Questions about the table below. Indices start at 0.
1) Give the entry at row 0, column 2.
2) Give the top entry of the column that holds the largest entry.
3) Give the top-right entry.
4) Give the entry in row 1 and column 1.
5) Give the entry in row 1 and column 0.
6) Give the smallest entry.
7) Give the entry at row 0, column 0.
8) Give the entry in the bottom-right corner.
-18	-20	-24	22	-6	-13	-5	-14
-15	-31	-25	23	-11	-10	4	-17
-13	-13	-34	31	10	-10	15	2
-17	-19	-17	15	-15	-13	-18	-17
-22	-33	-35	33	16	-9	19	-12
-10	-38	-30	28	-15	9	19	-7
-11	-14	-26	24	-11	-10	3	-3
-17	-18	-33	31	10	-11	13	-4
1) -24
2) 22
3) -14
4) -31
5) -15
6) -38
7) -18
8) -4
